Below are the code and all the weights of a small trained network. Each question names an input and a target symbol and asks about switching units off, where a switched-off unit gives its printed mean instead of its output.

import numpy as np


def w(rows, s, z=0):
    codes = np.array(rows[::2]) - 128.0
    scale = np.full(codes.shape[1], s)
    scale[-1] = z or s
    return codes * scale


def norm(h):
    return h / np.sqrt((h * h).mean(-1, keepdims=True) + 1e-5)


def f(y):
    return np.maximum(y, 0)


def softmax(a):
    e = np.exp(a - a.max(-1, keepdims=True))
    return e / e.sum(-1, keepdims=True)


def log_softmax(a):
    a = a - a.max(-1, keepdims=True)
    return a - np.log(np.exp(a).sum(-1, keepdims=True))


def net(x, mask):
    ids = ['ΘΛΞΠΦαζ'.index(c) for c in x.split()]
    T = len(ids)
    res = E[ids] + P[:T]
    r = norm(res)
    for j in range(2):
        rows = slice(2 * j, 2 * j + 2)
        q, k, v = (r @ M[0][rows].T for M in (Q, K, V))
        z = softmax(np.where(np.tri(T) > 0, q @ k.T / 2**0.5, -1e9)) @ v
        o = O[0][rows]
        res = res + np.where(mask[j], z, o[:, -1]) @ o[:, :-1]
    y = f(norm(res) @ A[0][:, :-1].T + A[0][:, -1])
    res = res + np.where(mask[2:10], y, B[0][:, -1]) @ B[0][:, :-1]
    return log_softmax(norm(res)[-1] @ U[:, :-1].T + U[:, -1])


Q, K, V, O, A, B = {}, {}, {}, {}, {}, {}
E = w([
[118,195,95],'Θ',
[146,149,66],'Λ',
[139,150,83],'Ξ',
[98,249,141],'Π',
[70,48,149],'Φ',
[140,156,47],'α',
[201,51,23],'ζ',
],0.013)
P = w([
[153,254,88],'0',
[167,157,48],'1',
[107,147,99],'2',
[153,86,211],'3',
[115,48,40],'4',
[112,97,34],'5',
[101,57,104],'6',
[98,93,81],'7',
[105,50,82],'8',
[83,105,78],'9',
[95,59,76],'10',
],0.0093)
Q[0] = w([
[151,218,9],'head 0',
[243,182,133],'head 0',
[185,211,14],'head 1',
[115,223,36],'head 1',
],0.011)
K[0] = w([
[73,39,127],'head 0',
[53,137,154],'head 0',
[246,188,118],'head 1',
[209,149,175],'head 1',
],0.013)
V[0] = w([
[121,7,98],'head 0',
[245,116,149],'head 0',
[156,230,130],'head 1',
[174,125,145],'head 1',
],0.018)
O[0] = w([
[152,64,206,255],'head 0',
[8,111,178,96],'head 0',
[93,203,129,215],'head 1',
[83,112,129,144],'head 1',
],0.014,0.0073)
A[0] = w([
[61,109,125,36],'neuron 0',
[180,113,73,244],'neuron 1',
[56,142,144,49],'neuron 2',
[186,161,251,220],'neuron 3',
[132,74,97,228],'neuron 4',
[133,221,165,162],'neuron 5',
[71,163,61,158],'neuron 6',
[145,158,44,7],'neuron 7',
],0.019,0.0019)
B[0] = w([
[57,112,75,189],'neuron 0',
[67,169,69,231],'neuron 1',
[120,179,65,187],'neuron 2',
[87,1,27,254],'neuron 3',
[126,50,154,248],'neuron 4',
[128,12,140,208],'neuron 5',
[76,190,74,219],'neuron 6',
[159,44,207,203],'neuron 7',
],0.022,0.0069)
U = w([
[63,179,74,250],'Θ',
[26,99,136,32],'Λ',
[85,101,150,3],'Ξ',
[127,111,175,95],'Π',
[254,142,102,199],'Φ',
[132,129,158,11],'α',
[131,91,209,73],'ζ',
],0.014,0.0038)

Each question gives the input, a string of symbols that net reads in full, and the target symbol t.
The units are the heads (2 rows each of Q, K, V and O) and the neurons (one row each of A and B). Each row of codes is followed by its name. A weight is (code - 128) times the scale printed after its matrix; where a second scale follows, it is the last column's (O, A, B and U).
mask holds one flag per unit, heads first, then neurons. A switched-off unit (its flag False) gives its mean, the last column of its rows in O or B, instead of its output. The means were averaged over made-up inputs and are rounded, as every weight is.
A unit's drop is (log p(t) with every unit on - log p(t) with that unit switched off) / (log p(t) with every unit on - log p(t) with every unit switched off).
The circuit of an input: a set's keep is (log p(t) with only the set's units on - log p(t) with every unit switched off) / (log p(t) with every unit on - log p(t) with every unit switched off). Starting from all 10 units, units are removed one at a time, each time the one whose removal leaves the highest keep (on an exact tie, the one counted first), for as long as the keep stays at least 0.8.
units of the circuit, in order: the units of the circuit, biggest drop first
k most important neurons: the k neurons with the biggest drops, biggest first
heads that matter: for each layer, one digit per head in row order, 1 if its drop is at least 0.15 and else 0, layers parted by /
drop when u is switched off: that unit's drop, to one decimal
input Λ Π ζ, target Θ: most important neuron	(neuron 2)
input Π Ξ ζ α, target Θ: units of the circuit, in order	(head 0; neuron 2; neuron 4)
input Φ Φ ζ, target Φ: heads that matter	11
input Φ α Π, target Φ: heads that matter	10
input Θ Θ ζ, target Θ: heads that matter	11
input Φ Λ α Θ, target Φ: 2 most important neurons	(neuron 7; neuron 3)
input ζ Π ζ Ξ, target Θ: 3 most important neurons	(neuron 6; neuron 4; neuron 3)
input ζ Λ ζ Π, target Θ: drop when neuron 6 is switched off	0.5
input ζ α ζ Π, target Θ: drop when neuron 5 is switched off	-0.3
input ζ ζ Π Λ, target Θ: drop when neuron 3 is switched off	0.2
input Φ ζ ζ, target Φ: drop when neuron 3 is switched off	0.3
